Here is a tiny trained network, its code and every weight. The questions are about switching its units off for an input and a target symbol, where a switched-off unit gives its printed mean instead of its output.

import numpy as np


def w(rows, s, z=0):
    codes = np.array(rows[::2]) - 128.0
    scale = np.full(codes.shape[1], s)
    scale[-1] = z or s
    return codes * scale


def softmax(a):
    e = np.exp(a - a.max(-1, keepdims=True))
    return e / e.sum(-1, keepdims=True)


def log_softmax(a):
    a = a - a.max(-1, keepdims=True)
    return a - np.log(np.exp(a).sum(-1, keepdims=True))


def net(x, mask):
    ids = ['αγδζηθλμπω'.index(c) for c in x.split()]
    T = len(ids)
    res = E[ids] + P[:T]
    u = 0
    for l in range(3):
        r = res
        for j in range(3):
            rows = slice(2 * j, 2 * j + 2)
            q, k, v = (r @ M[l][rows].T for M in (Q, K, V))
            z = softmax(np.where(np.tri(T) > 0, q @ k.T / 2**0.5, -1e9)) @ v
            o = O[l][rows]
            res = res + np.where(mask[u + j], z, o[:, -1]) @ o[:, :-1]
        u += 3
    return log_softmax(res[-1] @ U[:, :-1].T + U[:, -1])


Q, K, V, O = {}, {}, {}, {}
E = w([
[191,180,156,61,202,183,171,149,96,118,180],'α',
[181,89,190,82,222,114,146,173,121,55,166],'γ',
[166,87,117,67,138,203,136,139,108,88,120],'δ',
[115,132,62,154,152,222,123,87,137,126,73],'ζ',
[100,150,130,164,120,173,161,145,109,110,96],'η',
[167,212,89,146,253,122,120,222,157,130,143],'θ',
[136,112,220,147,116,92,10,122,62,218,174],'λ',
[141,67,171,206,56,105,234,28,123,124,170],'μ',
[137,88,92,184,156,125,72,202,172,138,97],'π',
[122,79,193,109,127,179,157,19,167,83,235],'ω',
],0.015)
P = w([
[148,119,103,84,113,123,137,89,97,117,98],'0',
[201,153,83,177,83,169,100,113,113,87,86],'1',
[107,84,80,62,182,93,177,89,119,169,118],'2',
[139,141,145,161,73,193,127,138,144,64,107],'3',
[51,127,107,138,186,134,254,108,156,199,151],'4',
[129,164,127,194,115,228,136,151,93,87,173],'5',
[53,53,182,116,189,166,186,119,130,171,103],'6',
[99,140,227,199,169,125,145,214,187,205,158],'7',
[19,177,123,155,132,198,81,154,104,90,128],'8',
],0.0093)
Q[0] = w([
[87,114,120,174,34,111,145,80,115,142,136],'0.h0',
[117,154,160,171,171,213,154,43,116,89,163],'0.h0',
[204,78,69,178,177,158,136,90,134,132,102],'0.h1',
[3,121,144,80,176,60,178,72,177,168,100],'0.h1',
[148,146,198,84,74,49,103,61,154,163,112],'0.h2',
[55,87,46,161,190,131,60,111,162,98,105],'0.h2',
],0.0059)
K[0] = w([
[108,80,195,144,155,88,35,121,145,198,95],'0.h0',
[57,114,141,161,149,127,157,124,173,180,173],'0.h0',
[125,183,108,138,135,158,184,112,95,84,217],'0.h1',
[232,154,197,189,131,243,31,129,100,17,131],'0.h1',
[184,145,30,55,168,114,98,69,88,1,155],'0.h2',
[184,173,204,148,125,126,149,172,106,93,96],'0.h2',
],0.0054)
V[0] = w([
[50,135,96,28,61,193,108,142,51,69,115],'0.h0',
[21,197,185,191,170,93,139,132,97,153,39],'0.h0',
[195,142,117,39,65,109,99,192,106,26,150],'0.h1',
[101,61,168,164,197,157,210,217,162,132,160],'0.h1',
[68,34,210,189,82,255,146,201,120,230,157],'0.h2',
[201,136,87,60,144,151,97,237,65,46,74],'0.h2',
],0.0052)
O[0] = w([
[76,122,113,98,120,72,147,223,71,67,174,56],'0.h0',
[96,75,223,89,119,115,134,61,65,172,105,23],'0.h0',
[69,127,23,110,89,111,170,126,175,122,152,98],'0.h1',
[88,49,110,247,166,205,172,182,134,131,94,253],'0.h1',
[133,121,137,134,254,212,159,159,137,37,118,212],'0.h2',
[78,149,116,185,54,172,236,93,120,152,112,185],'0.h2',
],0.0069,0.0029)
Q[1] = w([
[110,121,177,87,139,63,126,95,65,188,167],'1.h0',
[14,158,52,128,212,126,168,183,180,115,85],'1.h0',
[135,128,138,90,37,18,107,124,183,145,178],'1.h1',
[246,170,183,210,61,157,117,148,144,95,148],'1.h1',
[114,42,120,168,254,182,158,136,115,122,145],'1.h2',
[114,213,179,148,143,139,142,228,54,94,3],'1.h2',
],0.0062)
K[1] = w([
[180,116,97,220,61,137,57,46,123,88,166],'1.h0',
[150,110,159,115,113,220,106,251,49,115,35],'1.h0',
[226,137,2,66,73,63,131,95,101,100,103],'1.h1',
[33,49,106,57,189,46,202,61,117,200,126],'1.h1',
[94,143,199,174,202,249,184,137,143,124,132],'1.h2',
[147,77,85,120,200,71,203,195,64,173,24],'1.h2',
],0.0054)
V[1] = w([
[88,100,84,153,69,63,76,160,117,131,61],'1.h0',
[131,62,103,110,74,185,87,139,121,153,110],'1.h0',
[132,72,138,164,104,28,83,220,128,151,145],'1.h1',
[195,154,1,145,164,156,107,151,157,125,81],'1.h1',
[196,108,141,158,132,144,233,131,120,87,117],'1.h2',
[169,112,119,145,162,50,141,183,161,95,73],'1.h2',
],0.0074)
O[1] = w([
[233,117,144,44,174,138,138,166,78,126,70,48],'1.h0',
[84,109,96,55,129,162,102,220,143,113,173,133],'1.h0',
[181,64,77,142,144,198,168,95,93,139,163,70],'1.h1',
[119,168,255,153,67,201,163,174,94,126,170,238],'1.h1',
[118,148,99,166,151,64,164,155,130,140,134,253],'1.h2',
[190,142,137,186,112,119,192,136,55,193,134,144],'1.h2',
],0.0087,0.0058)
Q[2] = w([
[109,255,91,205,165,175,189,104,150,102,117],'2.h0',
[57,173,137,108,177,77,191,82,160,220,171],'2.h0',
[138,138,26,96,84,94,100,59,116,71,29],'2.h1',
[116,173,119,99,181,74,131,229,167,85,56],'2.h1',
[116,159,91,204,240,100,168,232,175,126,73],'2.h2',
[185,95,65,97,129,150,135,81,155,128,20],'2.h2',
],0.0057)
K[2] = w([
[110,64,186,164,200,74,157,204,198,135,104],'2.h0',
[136,116,140,159,56,168,152,82,142,2,78],'2.h0',
[157,157,93,100,130,65,152,116,148,78,222],'2.h1',
[6,92,96,147,186,153,147,45,172,47,164],'2.h1',
[52,10,226,196,142,76,110,118,115,107,131],'2.h2',
[117,92,103,91,50,110,99,61,125,152,145],'2.h2',
],0.006)
V[2] = w([
[159,221,148,95,154,85,132,142,79,193,180],'2.h0',
[165,2,213,108,118,92,233,87,90,53,157],'2.h0',
[188,154,130,123,102,16,145,200,80,126,137],'2.h1',
[161,123,222,157,128,112,153,106,194,93,230],'2.h1',
[126,119,116,147,99,74,225,60,142,88,40],'2.h2',
[117,195,180,93,233,75,159,159,64,96,112],'2.h2',
],0.0066)
O[2] = w([
[126,166,112,152,124,67,115,25,100,201,155,98],'2.h0',
[195,39,100,189,101,76,77,171,144,105,114,81],'2.h0',
[138,122,124,195,254,52,194,141,156,58,194,57],'2.h1',
[112,67,101,140,167,132,102,181,189,241,89,253],'2.h1',
[166,112,201,191,146,87,86,168,193,78,80,66],'2.h2',
[120,112,91,88,33,137,108,83,126,81,37,138],'2.h2',
],0.0086,0.0054)
U = w([
[25,121,161,151,116,108,79,115,224,120,237,147],'α',
[105,68,61,214,77,82,148,113,142,138,106,214],'γ',
[55,131,95,122,97,128,129,217,136,103,174,1],'δ',
[109,141,217,87,75,149,62,142,114,134,126,223],'ζ',
[94,134,160,124,174,132,121,142,132,83,61,191],'η',
[106,79,246,188,115,117,179,43,99,197,131,206],'θ',
[159,83,47,118,194,176,161,80,173,149,122,130],'λ',
[178,122,208,125,216,165,81,146,188,103,94,75],'μ',
[190,86,211,130,184,255,207,163,96,96,105,28],'π',
[122,132,79,91,115,119,110,168,218,183,86,60],'ω',
],0.0065,0.0035)

Each question gives the input, a string of symbols that net reads in full, and the target symbol t.
The units are the heads (2 rows each of Q, K, V and O). Each row of codes is followed by its name. A weight is (code - 128) times the scale printed after its matrix; where a second scale follows, it is the last column's (O and U).
mask holds one flag per head, layer by layer. A switched-off head (its flag False) gives its mean, the last column of its rows in O, instead of its output. The means were averaged over made-up inputs and are rounded, as every weight is.
A unit's drop is (log p(t) with every unit on - log p(t) with that unit switched off) / (log p(t) with every unit on - log p(t) with every unit switched off).
The circuit of an input: a set's keep is (log p(t) with only the set's units on - log p(t) with every unit switched off) / (log p(t) with every unit on - log p(t) with every unit switched off). Starting from all 9 units, units are removed one at a time, each time the one whose removal leaves the highest keep (on an exact tie, the one counted first), for as long as the keep stays at least 0.8.
units of the circuit, in order: the units of the circuit, biggest drop first
most important unit: the unit with the biggest drop
which heads matter: for each layer, one digit per head in row order, 1 if its drop is at least 0.15 and else 0, layers parted by /
input μ γ θ π λ π ζ α, target ζ: units of the circuit, in order -> 2.h1
input η ζ ζ ζ, target ζ: units of the circuit, in order -> 2.h1; 1.h1
input ζ θ θ δ μ α γ, target α: units of the circuit, in order -> 1.h0; 0.h1
input γ π λ π ζ, target π: units of the circuit, in order -> 1.h1; 2.h0
input δ π ζ θ ω α π, target α: which heads matter -> 011 / 100 / 001
input π α θ π, target θ: units of the circuit, in order -> 2.h0; 1.h1; 1.h2
input π δ μ π, target μ: which heads matter -> 000 / 010 / 001
input γ ζ γ, target ζ: units of the circuit, in order -> 1.h1; 2.h1
input π δ ω π, target ω: which heads matter -> 000 / 010 / 010
input ω ζ λ ω ω λ, target α: which heads matter -> 000 / 100 / 000
input λ θ θ ζ ω θ δ θ γ, target θ: units of the circuit, in order -> 2.h0; 0.h1; 1.h2
input π π γ α λ α α η, target α: which heads matter -> 001 / 100 / 000
input π ζ λ λ λ, target ζ: units of the circuit, in order -> 1.h2; 0.h1
input π δ π ζ θ, target ζ: which heads matter -> 000 / 010 / 010
input α π θ γ μ δ θ, target δ: which heads matter -> 011 / 110 / 001
input γ λ η, target λ: units of the circuit, in order -> 1.h1
input π π λ ω ω δ, target ω: units of the circuit, in order -> 1.h1; 2.h1
input π θ ω μ θ θ θ δ, target θ: units of the circuit, in order -> 2.h0; 1.h0; 1.h2
input α θ δ ω γ, target ω: units of the circuit, in order -> 2.h1; 1.h2; 1.h1
input π π μ ω η, target ω: which heads matter -> 000 / 111 / 010
input η ω π, target ω: units of the circuit, in order -> 2.h1; 1.h0
input η π ζ λ η δ ω θ, target ω: which heads matter -> 000 / 010 / 010
input π π ζ δ θ ζ, target θ: most important unit -> 2.h0
input ω θ λ ζ π π λ γ π, target γ: which heads matter -> 001 / 101 / 100
input γ ζ π γ ω δ α ω ζ, target ω: which heads matter -> 000 / 011 / 010
